Below are the code and all the weights of a small trained network. Each question names an input and a class and asks about switching units off, where a switched-off unit gives its printed mean instead of its output.

import numpy as np


def w(rows, s, z=0):
    codes = np.array(rows[::2]) - 128.0
    scale = np.full(codes.shape[1], s)
    scale[-1] = z or s
    return codes * scale


def norm(h):
    return h / np.sqrt((h * h).mean(-1, keepdims=True) + 1e-5)


def f(y):
    return y / 2 * (1 + np.tanh(0.7978845608 * (y + 0.044715 * y**3)))


def log_softmax(a):
    a = a - a.max(-1, keepdims=True)
    return a - np.log(np.exp(a).sum(-1, keepdims=True))


def net(x, mask):
    res = np.array(x, float).reshape(1, 6) / 4 @ E
    u = 0
    for l in range(2):
        y = f(norm(res) @ A[l][:, :-1].T + A[l][:, -1])
        res = res + np.where(mask[u : u + 3], y, B[l][:, -1]) @ B[l][:, :-1]
        u += 3
    return log_softmax(norm(res)[-1] @ U[:, :-1].T + U[:, -1])


A, B = {}, {}
E = w([
[117,131,204,25,177],'x0',
[104,139,177,139,52],'x1',
[2,107,159,183,177],'x2',
[131,127,128,130,127],'x3',
[172,206,186,178,160],'x4',
[129,124,127,127,128],'x5',
],0.0069)
A[0] = w([
[100,116,138,38,157,67],'0.n0',
[126,136,229,24,157,2],'0.n1',
[96,154,217,119,2,103],'0.n2',
],0.0084,0.006)
B[0] = w([
[159,119,166,159,123,186],'0.n0',
[206,103,158,166,9,225],'0.n1',
[159,95,54,93,222,253],'0.n2',
],0.014,0.0026)
A[1] = w([
[191,99,191,156,73,130],'1.n0',
[188,216,77,32,59,49],'1.n1',
[254,173,194,251,230,1],'1.n2',
],0.0081,0.0053)
B[1] = w([
[108,101,90,178,131,232],'1.n0',
[6,148,174,144,172,216],'1.n1',
[146,82,143,112,154,253],'1.n2',
],0.02,0.0033)
U = w([
[8,143,162,174,140,65],'0',
[202,104,97,231,24,240],'1',
[131,70,97,117,147,209],'2',
[150,85,48,81,196,2],'3',
],0.012,0.004)

Each question gives the input, the list of numbers given to net, and the class t.
The units are the neurons (one row each of A and B). Each row of codes is followed by its name. A weight is (code - 128) times the scale printed after its matrix; where a second scale follows, it is the last column's (A, B and U).
mask holds one flag per neuron, layer by layer. A switched-off neuron (its flag False) gives its mean, the last column of its row in B, instead of its output. The means were averaged over made-up inputs and are rounded, as every weight is.
A unit's drop is (log p(t) with every unit on - log p(t) with that unit switched off) / (log p(t) with every unit on - log p(t) with every unit switched off).
The circuit of an input: a set's keep is (log p(t) with only the set's units on - log p(t) with every unit switched off) / (log p(t) with every unit on - log p(t) with every unit switched off). Starting from all 6 units, units are removed one at a time, each time the one whose removal leaves the highest keep (on an exact tie, the one counted first), for as long as the keep stays at least 0.8.
circuit, biggest first: the units of the circuit, biggest drop first
k most important neurons: the k neurons with the biggest drops, biggest first
k most important neurons of layer l: the k neurons of layer l with the biggest drops, biggest first
drop when u is switched off: that unit's drop, to one decimal
input [8,-7,6,1,0,-4], class 1: circuit, biggest first => [0.n1 0.n0 1.n1 0.n2]
input [1,8,7,2,-7,-8], class 3: 3 most important neurons => [0.n2 1.n1 0.n1]
input [1,-4,-6,7,-6,6], class 0: circuit, biggest first => [1.n1 0.n2]
input [-5,6,-5,5,7,-7], class 2: circuit, biggest first => [1.n2 0.n2 0.n1]
input [-4,6,1,6,-5,1], class 3: circuit, biggest first => [0.n2 0.n1]
input [1,6,-7,-4,-2,1], class 0: 2 most important neurons => [1.n1 1.n2]
input [8,-4,-6,-5,-5,2], class 1: circuit, biggest first => [0.n1 0.n2]
input [1,-3,-4,-7,2,2], class 0: 2 most important neurons => [1.n1 0.n2]
input [-2,-3,-7,4,7,-6], class 0: 3 most important neurons => [1.n1 0.n2 0.n0]
input [-1,2,-6,3,6,7], class 0: 2 most important neurons => [1.n1 0.n0]
input [-5,3,3,0,7,4], class 2: 2 most important neurons => [1.n2 0.n1]
input [-4,5,3,2,3,7], class 3: most important neuron => [0.n2]
input [-3,4,-4,8,2,-1], class 0: 2 most important neurons => [1.n1 0.n0]
input [8,0,3,-5,8,2], class 1: 2 most important neurons => [0.n1 1.n1]
input [5,7,-5,5,-2,5], class 3: 2 most important neurons => [0.n2 1.n1]
input [8,2,-2,-5,8,-4], class 1: 2 most important neurons => [0.n1 1.n0]
input [7,-4,-5,-7,1,7], class 1: 2 most important neurons of layer 0 => [0.n1 0.n0]
input [8,-3,6,-6,-2,8], class 1: most important neuron of layer 0 => [0.n1]
input [4,0,-1,6,1,-4], class 1: drop when 0.n1 is switched off => 0.2
input [5,5,-2,6,4,8], class 1: drop when 0.n0 is switched off => 0.0
input [-3,7,-3,8,6,7], class 3: drop when 0.n2 is switched off => 0.3
input [2,8,2,4,2,-7], class 3: drop when 0.n2 is switched off => 1.2
